Here is a tiny trained network, its code and every weight. The questions are about switching its units off for an input and a target symbol, where a switched-off unit gives its printed mean instead of its output.

import numpy as np


def w(rows, s, z=0):
    codes = np.array(rows[::2]) - 128.0
    scale = np.full(codes.shape[1], s)
    scale[-1] = z or s
    return codes * scale


def norm(h):
    return h / np.sqrt((h * h).mean(-1, keepdims=True) + 1e-5)


def f(y):
    return np.maximum(y, 0)


def softmax(a):
    e = np.exp(a - a.max(-1, keepdims=True))
    return e / e.sum(-1, keepdims=True)


def log_softmax(a):
    a = a - a.max(-1, keepdims=True)
    return a - np.log(np.exp(a).sum(-1, keepdims=True))


def net(x, mask):
    ids = ['αβζμψω'.index(c) for c in x.split()]
    T = len(ids)
    res = E[ids] + P[:T]
    r = norm(res)
    for j in range(3):
        rows = slice(3 * j, 3 * j + 3)
        q, k, v = (r @ M[0][rows].T for M in (Q, K, V))
        z = softmax(np.where(np.tri(T) > 0, q @ k.T / 3**0.5, -1e9)) @ v
        o = O[0][rows]
        res = res + np.where(mask[j], z, o[:, -1]) @ o[:, :-1]
    y = f(norm(res) @ A[0][:, :-1].T + A[0][:, -1])
    res = res + np.where(mask[3:15], y, B[0][:, -1]) @ B[0][:, :-1]
    return log_softmax(norm(res)[-1] @ U[:, :-1].T + U[:, -1])


Q, K, V, O, A, B = {}, {}, {}, {}, {}, {}
E = w([
[120,102,154,137],'α',
[103,139,128,143],'β',
[66,145,127,138],'ζ',
[91,142,253,95],'μ',
[162,173,150,59],'ψ',
[163,172,96,127],'ω',
],0.0051)
P = w([
[97,2,60,5],'0',
[79,199,247,199],'1',
[94,96,65,62],'2',
[139,181,191,215],'3',
[78,79,63,91],'4',
[151,160,153,249],'5',
[58,112,100,120],'6',
[176,152,115,238],'7',
[49,119,113,126],'8',
[191,107,70,240],'9',
[27,148,128,107],'10',
],0.0025)
Q[0] = w([
[202,148,149,236],'H1',
[187,131,193,238],'H1',
[223,16,41,162],'H1',
[193,171,109,170],'H2',
[125,87,179,59],'H2',
[207,172,130,153],'H2',
[236,204,89,73],'H3',
[2,112,160,78],'H3',
[110,81,112,16],'H3',
],0.0062)
K[0] = w([
[64,77,157,114],'H1',
[47,30,169,141],'H1',
[99,156,202,48],'H1',
[105,70,114,165],'H2',
[104,198,73,72],'H2',
[95,80,98,165],'H2',
[136,126,192,2],'H3',
[114,139,36,172],'H3',
[181,160,51,113],'H3',
],0.0075)
V[0] = w([
[21,165,153,149],'H1',
[134,117,249,25],'H1',
[101,62,158,138],'H1',
[134,3,167,209],'H2',
[94,125,152,136],'H2',
[146,127,1,115],'H2',
[188,246,53,84],'H3',
[53,144,112,73],'H3',
[170,197,156,20],'H3',
],0.004)
O[0] = w([
[4,105,100,137,236],'H1',
[108,216,218,55,206],'H1',
[107,99,146,57,185],'H1',
[217,35,101,82,131],'H2',
[122,93,144,157,178],'H2',
[113,189,58,116,28],'H2',
[96,42,174,212,6],'H3',
[83,171,88,175,210],'H3',
[182,114,168,233,86],'H3',
],0.0032,0.0018)
A[0] = w([
[136,199,143,139,149],'N1',
[97,123,174,195,105],'N2',
[189,192,50,131,110],'N3',
[124,144,33,138,20],'N4',
[95,154,125,167,250],'N5',
[126,128,75,30,20],'N6',
[87,254,169,152,18],'N7',
[100,131,80,136,154],'N8',
[90,138,168,180,81],'N9',
[227,60,238,134,80],'N10',
[158,178,168,101,19],'N11',
[139,209,81,236,110],'N12',
],0.0052,0.0017)
B[0] = w([
[146,179,147,175,200],'N1',
[203,165,187,168,193],'N2',
[103,136,251,134,171],'N3',
[186,69,184,143,160],'N4',
[178,147,197,110,245],'N5',
[187,151,125,225,173],'N6',
[208,186,67,154,253],'N7',
[116,119,142,187,188],'N8',
[175,164,157,153,193],'N9',
[102,21,50,207,187],'N10',
[85,136,100,159,165],'N11',
[126,69,209,254,197],'N12',
],0.0043,0.0029)
U = w([
[165,78,200,216,5],'α',
[85,134,166,43,79],'β',
[178,254,136,118,211],'ζ',
[181,87,103,20,190],'μ',
[15,140,58,123,89],'ψ',
[123,49,49,188,193],'ω',
],0.0063,0.0021)

Each question gives the input, a string of symbols that net reads in full, and the target symbol t.
The units are the heads (3 rows each of Q, K, V and O) and the neurons (one row each of A and B). Each row of codes is followed by its name. A weight is (code - 128) times the scale printed after its matrix; where a second scale follows, it is the last column's (O, A, B and U).
mask holds one flag per unit, heads first, then neurons. A switched-off unit (its flag False) gives its mean, the last column of its rows in O or B, instead of its output. The means were averaged over made-up inputs and are rounded, as every weight is.
A unit's drop is (log p(t) with every unit on - log p(t) with that unit switched off) / (log p(t) with every unit on - log p(t) with every unit switched off).
The circuit of an input: a set's keep is (log p(t) with only the set's units on - log p(t) with every unit switched off) / (log p(t) with every unit on - log p(t) with every unit switched off). Starting from the 12 units with the biggest drops (on a tie, the unit counted first), units are removed one at a time, each time the one whose removal leaves the highest keep (on an exact tie, the one counted first), for as long as the keep stays at least 0.8.
units of the circuit, in order: the units of the circuit, biggest drop first
top k neurons: the k neurons with the biggest drops, biggest first
heads that matter: for each layer, one digit per head in row order, 1 if its drop is at least 0.15 and else 0, layers parted by /
drop of u: that unit's drop, to one decimal
input α α α α α, target μ: units of the circuit, in order : [H2, H3]
input ψ β ψ ζ α α μ α α, target β: units of the circuit, in order : [H3, N12]
input ψ α ω, target α: units of the circuit, in order : [H3, N12]
input ζ β ζ ζ ψ α ψ ω ψ, target α: units of the circuit, in order : [H3]
input ζ ζ α ψ ψ μ α μ ω ψ, target ω: units of the circuit, in order : [H3, N10]
input ω α ζ, target α: heads that matter : 101
input β α ζ ω ψ, target α: heads that matter : 111
input ζ β β, target ψ: heads that matter : 100
input ζ α β α α μ α α β μ α, target β: heads that matter : 000
input α α ζ α, target ω: heads that matter : 011
input α β ζ ζ μ α ω, target α: heads that matter : 100
input ζ α β, target ψ: heads that matter : 100
input α α ψ ψ ζ, target ζ: heads that matter : 100
input α α α ω μ β α α, target ω: heads that matter : 010
input β ψ α, target ζ: top neuron : [N7]
input α ω α ψ α ζ α ψ ψ ψ, target ω: drop of N10 : 0.7
input α μ ψ α α, target ζ: drop of N7 : 0.0
input β ζ ζ α α, target ψ: drop of N10 : 0.1
